Below is a small trained network, with its code and all its weights. Each question gives an input and a target symbol and asks what happens when units are switched off, that is, made to give their printed mean instead of their output.

import numpy as np


def w(rows, s, z=0):
    codes = np.array(rows[::2]) - 128.0
    scale = np.full(codes.shape[1], s)
    scale[-1] = z or s
    return codes * scale


def f(y):
    return y / 2 * (1 + np.tanh(0.7978845608 * (y + 0.044715 * y**3)))


def softmax(a):
    e = np.exp(a - a.max(-1, keepdims=True))
    return e / e.sum(-1, keepdims=True)


def log_softmax(a):
    a = a - a.max(-1, keepdims=True)
    return a - np.log(np.exp(a).sum(-1, keepdims=True))


def net(x, mask):
    ids = ['βζημπψω'.index(c) for c in x.split()]
    T = len(ids)
    res = E[ids] + P[:T]
    r = res
    for j in range(2):
        rows = slice(2 * j, 2 * j + 2)
        q, k, v = (r @ M[0][rows].T for M in (Q, K, V))
        z = softmax(np.where(np.tri(T) > 0, q @ k.T / 2**0.5, -1e9)) @ v
        o = O[0][rows]
        res = res + np.where(mask[j], z, o[:, -1]) @ o[:, :-1]
    y = f(res @ A[0][:, :-1].T + A[0][:, -1])
    res = res + np.where(mask[2:18], y, B[0][:, -1]) @ B[0][:, :-1]
    return log_softmax(res[-1] @ U[:, :-1].T + U[:, -1])


Q, K, V, O, A, B = {}, {}, {}, {}, {}, {}
E = w([
[206,166,108,95,165],'β',
[153,114,144,89,118],'ζ',
[146,86,138,147,132],'η',
[121,205,92,156,17],'μ',
[106,89,144,189,151],'π',
[80,172,181,2,73],'ψ',
[59,99,176,108,99],'ω',
],0.022)
P = w([
[105,119,117,165,66],'0',
[217,178,246,111,165],'1',
[186,120,223,175,163],'2',
[201,150,225,143,150],'3',
[94,164,110,210,2],'4',
[183,174,87,148,65],'5',
[147,159,112,133,76],'6',
[199,171,195,74,195],'7',
[120,158,170,94,101],'8',
],0.0096)
Q[0] = w([
[58,103,2,71,117],'head 0',
[128,115,59,125,28],'head 0',
[179,115,238,98,202],'head 1',
[123,159,23,119,100],'head 1',
],0.0082)
K[0] = w([
[53,109,210,66,255],'head 0',
[184,121,160,122,169],'head 0',
[115,124,19,168,51],'head 1',
[149,37,183,119,209],'head 1',
],0.011)
V[0] = w([
[139,57,158,79,2],'head 0',
[159,63,162,154,170],'head 0',
[75,118,137,230,155],'head 1',
[20,175,168,178,142],'head 1',
],0.0081)
O[0] = w([
[183,19,186,140,42,254],'head 0',
[198,72,184,112,232,59],'head 0',
[26,131,182,185,184,248],'head 1',
[130,252,75,219,71,225],'head 1',
],0.012,0.0028)
A[0] = w([
[193,55,70,179,26,86],'neuron 0',
[154,130,92,228,74,177],'neuron 1',
[216,163,124,62,137,171],'neuron 2',
[128,225,69,120,124,156],'neuron 3',
[223,171,207,137,88,86],'neuron 4',
[195,100,158,83,122,123],'neuron 5',
[78,109,133,144,123,219],'neuron 6',
[6,123,145,122,95,145],'neuron 7',
[91,106,180,140,73,111],'neuron 8',
[155,100,116,99,214,93],'neuron 9',
[188,139,231,164,142,120],'neuron 10',
[110,132,174,63,82,233],'neuron 11',
[95,50,152,139,179,90],'neuron 12',
[176,86,107,164,173,125],'neuron 13',
[64,79,156,89,255,253],'neuron 14',
[150,202,159,118,145,222],'neuron 15',
],0.009,0.0055)
B[0] = w([
[68,209,122,107,184,221],'neuron 0',
[149,132,185,98,54,254],'neuron 1',
[127,108,177,146,78,174],'neuron 2',
[89,54,131,119,149,170],'neuron 3',
[33,99,66,149,100,190],'neuron 4',
[3,180,102,105,213,159],'neuron 5',
[166,118,164,121,152,183],'neuron 6',
[160,107,102,133,156,194],'neuron 7',
[108,98,109,147,169,194],'neuron 8',
[163,182,174,63,122,142],'neuron 9',
[82,30,70,126,137,197],'neuron 10',
[211,168,54,215,153,189],'neuron 11',
[95,157,119,39,117,159],'neuron 12',
[102,165,103,86,135,148],'neuron 13',
[243,206,126,100,212,201],'neuron 14',
[114,79,165,193,102,185],'neuron 15',
],0.0063,0.012)
U = w([
[117,84,194,97,140,51],'β',
[200,178,204,68,118,194],'ζ',
[46,128,105,115,170,36],'η',
[88,187,100,120,124,35],'μ',
[157,74,217,147,55,193],'π',
[149,201,149,141,114,3],'ψ',
[222,186,119,254,160,236],'ω',
],0.0079,0.0035)

Each question gives the input, a string of symbols that net reads in full, and the target symbol t.
The units are the heads (2 rows each of Q, K, V and O) and the neurons (one row each of A and B). Each row of codes is followed by its name. A weight is (code - 128) times the scale printed after its matrix; where a second scale follows, it is the last column's (O, A, B and U).
mask holds one flag per unit, heads first, then neurons. A switched-off unit (its flag False) gives its mean, the last column of its rows in O or B, instead of its output. The means were averaged over made-up inputs and are rounded, as every weight is.
A unit's drop is (log p(t) with every unit on - log p(t) with that unit switched off) / (log p(t) with every unit on - log p(t) with every unit switched off).
The circuit of an input: a set's keep is (log p(t) with only the set's units on - log p(t) with every unit switched off) / (log p(t) with every unit on - log p(t) with every unit switched off). Starting from the 12 units with the biggest drops (on a tie, the unit counted first), units are removed one at a time, each time the one whose removal leaves the highest keep (on an exact tie, the one counted first), for as long as the keep stays at least 0.8.
circuit, biggest first: the units of the circuit, biggest drop first
unit that matters most: the unit with the biggest drop
top k neurons: the k neurons with the biggest drops, biggest first
which heads matter: for each layer, one digit per head in row order, 1 if its drop is at least 0.15 and else 0, layers parted by /
input ψ π π, target μ: circuit, biggest first => [neuron 0; head 1; head 0; neuron 4]
input π π μ, target π: top 3 neurons => [neuron 1; neuron 14; neuron 3]
input β π β, target ζ: top 2 neurons => [neuron 9; neuron 14]
input ψ β ω β, target μ: unit that matters most => neuron 0
input ζ π π ζ, target η: circuit, biggest first => [neuron 5; neuron 4; head 1; neuron 1]
input β β μ, target μ: circuit, biggest first => [head 1; neuron 5; neuron 0; neuron 4]
input μ π π π π π, target π: circuit, biggest first => [neuron 1; head 0]
input β π π π ω η π ζ, target π: which heads matter => 01
input π π π ω β η ω ω, target ζ: circuit, biggest first => [head 1; neuron 14]
input η β π β, target β: which heads matter => 10
input ψ π ζ ζ, target μ: which heads matter => 01
input π β ζ, target ω: top 2 neurons => [neuron 14; neuron 1]
input π π ζ μ β π β, target π: circuit, biggest first => [neuron 14; neuron 0; neuron 2]
input ζ ζ π ω, target η: unit that matters most => neuron 5
input ψ ζ ζ ω, target μ: top 4 neurons => [neuron 0; neuron 5; neuron 4; neuron 11]
input ψ ζ ζ ζ, target μ: top 2 neurons => [neuron 0; neuron 5]
input β π β ω π π β π ζ, target ω: which heads matter => 00
input ζ π η η π β μ, target π: top 2 neurons => [neuron 14; neuron 0]
input ζ π ω β, target η: top 2 neurons => [neuron 5; neuron 4]
input ω π ζ π, target π: circuit, biggest first => [head 0]
input π ψ ω π ω μ η β, target μ: top 3 neurons => [neuron 0; neuron 4; neuron 5]
